Here is a tiny trained network, its code and every weight. The questions are about switching its units off for an input and a target symbol, where a switched-off unit gives its printed mean instead of its output.

import numpy as np


def w(rows, s, z=0):
    codes = np.array(rows[::2]) - 128.0
    scale = np.full(codes.shape[1], s)
    scale[-1] = z or s
    return codes * scale


def norm(h):
    return h / np.sqrt((h * h).mean(-1, keepdims=True) + 1e-5)


def f(y):
    return y / 2 * (1 + np.tanh(0.7978845608 * (y + 0.044715 * y**3)))


def softmax(a):
    e = np.exp(a - a.max(-1, keepdims=True))
    return e / e.sum(-1, keepdims=True)


def log_softmax(a):
    a = a - a.max(-1, keepdims=True)
    return a - np.log(np.exp(a).sum(-1, keepdims=True))


def net(x, mask):
    ids = ['γδεηθξτψ'.index(c) for c in x.split()]
    T = len(ids)
    res = E[ids] + P[:T]
    u = 0
    for l in range(2):
        r = norm(res)
        for j in range(2):
            rows = slice(4 * j, 4 * j + 4)
            q, k, v = (r @ M[l][rows].T for M in (Q, K, V))
            z = softmax(np.where(np.tri(T) > 0, q @ k.T / 4**0.5, -1e9)) @ v
            o = O[l][rows]
            res = res + np.where(mask[u + j], z, o[:, -1]) @ o[:, :-1]
        u += 2
        y = f(norm(res) @ A[l][:, :-1].T + A[l][:, -1])
        res = res + np.where(mask[u : u + 4], y, B[l][:, -1]) @ B[l][:, :-1]
        u += 4
    return log_softmax(norm(res)[-1] @ U[:, :-1].T + U[:, -1])


Q, K, V, O, A, B = {}, {}, {}, {}, {}, {}
E = w([
[109,176,55],'γ',
[247,91,133],'δ',
[60,205,108],'ε',
[79,65,104],'η',
[116,141,6],'θ',
[102,2,110],'ξ',
[82,85,39],'τ',
[108,161,43],'ψ',
],0.011)
P = w([
[171,254,131],'0',
[163,223,117],'1',
[152,176,97],'2',
[146,158,98],'3',
[141,145,98],'4',
[137,128,97],'5',
[136,118,97],'6',
[129,107,98],'7',
[131,104,101],'8',
[127,97,100],'9',
[128,93,98],'10',
[123,84,98],'11',
[172,89,134],'12',
],0.0087)
Q[0] = w([
[67,88,148],'0.h1',
[167,168,123],'0.h1',
[156,152,124],'0.h1',
[128,156,162],'0.h1',
[247,146,117],'0.h2',
[217,163,95],'0.h2',
[66,88,175],'0.h2',
[109,173,151],'0.h2',
],0.012)
K[0] = w([
[165,136,201],'0.h1',
[80,135,122],'0.h1',
[132,100,80],'0.h1',
[155,149,114],'0.h1',
[69,104,52],'0.h2',
[5,125,102],'0.h2',
[188,159,236],'0.h2',
[134,179,102],'0.h2',
],0.014)
V[0] = w([
[191,179,118],'0.h1',
[112,2,243],'0.h1',
[16,159,103],'0.h1',
[84,92,75],'0.h1',
[247,15,190],'0.h2',
[149,104,55],'0.h2',
[143,223,149],'0.h2',
[109,223,196],'0.h2',
],0.0058)
O[0] = w([
[185,47,201,139],'0.h1',
[78,111,76,1],'0.h1',
[126,254,141,159],'0.h1',
[178,183,68,183],'0.h1',
[99,197,213,78],'0.h2',
[145,144,129,204],'0.h2',
[154,180,152,107],'0.h2',
[90,103,113,57],'0.h2',
],0.005,0.0054)
A[0] = w([
[158,140,185,75],'0.n1',
[181,176,253,2],'0.n2',
[111,103,110,94],'0.n3',
[184,107,109,76],'0.n4',
],0.013,0.0047)
B[0] = w([
[101,159,99,76],'0.n1',
[135,255,144,120],'0.n2',
[132,136,128,169],'0.n3',
[155,168,134,254],'0.n4',
],0.015,0.0019)
Q[1] = w([
[111,78,151],'1.h1',
[98,82,180],'1.h1',
[210,75,143],'1.h1',
[142,53,193],'1.h1',
[60,110,138],'1.h2',
[45,171,247],'1.h2',
[242,173,82],'1.h2',
[140,88,73],'1.h2',
],0.016)
K[1] = w([
[86,122,159],'1.h1',
[78,55,178],'1.h1',
[101,86,9],'1.h1',
[38,104,134],'1.h1',
[227,178,196],'1.h2',
[223,108,113],'1.h2',
[56,108,74],'1.h2',
[83,140,148],'1.h2',
],0.013)
V[1] = w([
[151,219,52],'1.h1',
[162,191,128],'1.h1',
[233,125,222],'1.h1',
[185,176,135],'1.h1',
[137,160,53],'1.h2',
[147,253,105],'1.h2',
[137,82,109],'1.h2',
[137,162,137],'1.h2',
],0.011)
O[1] = w([
[194,37,145,254],'1.h1',
[135,70,138,182],'1.h1',
[172,162,253,138],'1.h1',
[119,105,144,193],'1.h1',
[74,86,142,234],'1.h2',
[74,169,180,231],'1.h2',
[114,176,103,129],'1.h2',
[119,158,174,141],'1.h2',
],0.0082,0.0084)
A[1] = w([
[2,119,232,249],'1.n1',
[194,89,81,2],'1.n2',
[146,142,73,250],'1.n3',
[190,92,68,236],'1.n4',
],0.0087,0.00083)
B[1] = w([
[140,60,104,253],'1.n1',
[176,253,92,211],'1.n2',
[202,101,128,136],'1.n3',
[132,13,242,238],'1.n4',
],0.0068,0.004)
U = w([
[96,36,232,151],'γ',
[116,25,105,164],'δ',
[94,29,38,104],'ε',
[133,130,149,40],'η',
[140,203,50,247],'θ',
[185,245,190,96],'ξ',
[144,134,134,51],'τ',
[72,134,154,57],'ψ',
],0.013)

Each question gives the input, a string of symbols that net reads in full, and the target symbol t.
The units are the heads (4 rows each of Q, K, V and O) and the neurons (one row each of A and B). Each row of codes is followed by its name. A weight is (code - 128) times the scale printed after its matrix; where a second scale follows, it is the last column's (O, A, B and U).
mask holds one flag per unit, layer by layer, with each layer's heads first. A switched-off unit (its flag False) gives its mean, the last column of its rows in O or B, instead of its output. The means were averaged over made-up inputs and are rounded, as every weight is.
A unit's drop is (log p(t) with every unit on - log p(t) with that unit switched off) / (log p(t) with every unit on - log p(t) with every unit switched off).
The circuit of an input: a set's keep is (log p(t) with only the set's units on - log p(t) with every unit switched off) / (log p(t) with every unit on - log p(t) with every unit switched off). Starting from all 12 units, units are removed one at a time, each time the one whose removal leaves the highest keep (on an exact tie, the one counted first), for as long as the keep stays at least 0.8.
units of the circuit, in order: the units of the circuit, biggest drop first
top k neurons: the k neurons with the biggest drops, biggest first
k most important neurons of layer l: the k neurons of layer l with the biggest drops, biggest first
heads that matter: for each layer, one digit per head in row order, 1 if its drop is at least 0.15 and else 0, layers parted by /
drop when u is switched off: that unit's drop, to one decimal
input δ ξ ε θ, target γ: heads that matter : 00 / 01
input ξ γ ξ η γ η θ γ ψ η, target ε: heads that matter : 00 / 10
input ε γ ξ δ, target ξ: heads that matter : 00 / 00
input ξ ξ ξ, target ε: units of the circuit, in order : (0.h1, 1.h1)
input η η γ, target γ: heads that matter : 10 / 01
input τ ψ ξ θ, target γ: 2 most important neurons of layer 1 : (1.n4, 1.n1)
input η ψ η ξ η δ δ ψ ξ ξ ε ξ, target ε: 2 most important neurons of layer 1 : (1.n1, 1.n2)
input θ τ ψ γ δ ξ θ η ψ, target θ: units of the circuit, in order : (1.h2, 1.n2)
input η η τ θ ξ δ ψ η θ, target θ: units of the circuit, in order : (1.h2, 0.h2)
input τ δ δ ξ θ η γ δ, target θ: heads that matter : 00 / 01
input δ ξ γ η ψ, target θ: units of the circuit, in order : (1.n2)
input θ δ θ ξ η γ, target θ: heads that matter : 01 / 01
input θ θ η ε τ θ τ ε, target δ: heads that matter : 01 / 00
input γ ξ δ, target ξ: heads that matter : 01 / 00
input η ξ δ η γ, target θ: heads that matter : 11 / 01
input θ η η η ξ ξ δ, target θ: top 3 neurons : (1.n2, 0.n4, 1.n1)
input τ θ ξ ψ, target γ: top neuron : (0.n4)
input τ ε γ δ τ η ε η ξ, target θ: drop when 1.h1 is switched off : 1.1
input ψ δ γ ε θ τ γ ψ η, target θ: drop when 0.h1 is switched off : -0.2
input ξ ξ η ε γ η ξ ξ γ θ ψ γ η, target ε: drop when 0.h2 is switched off : 0.1
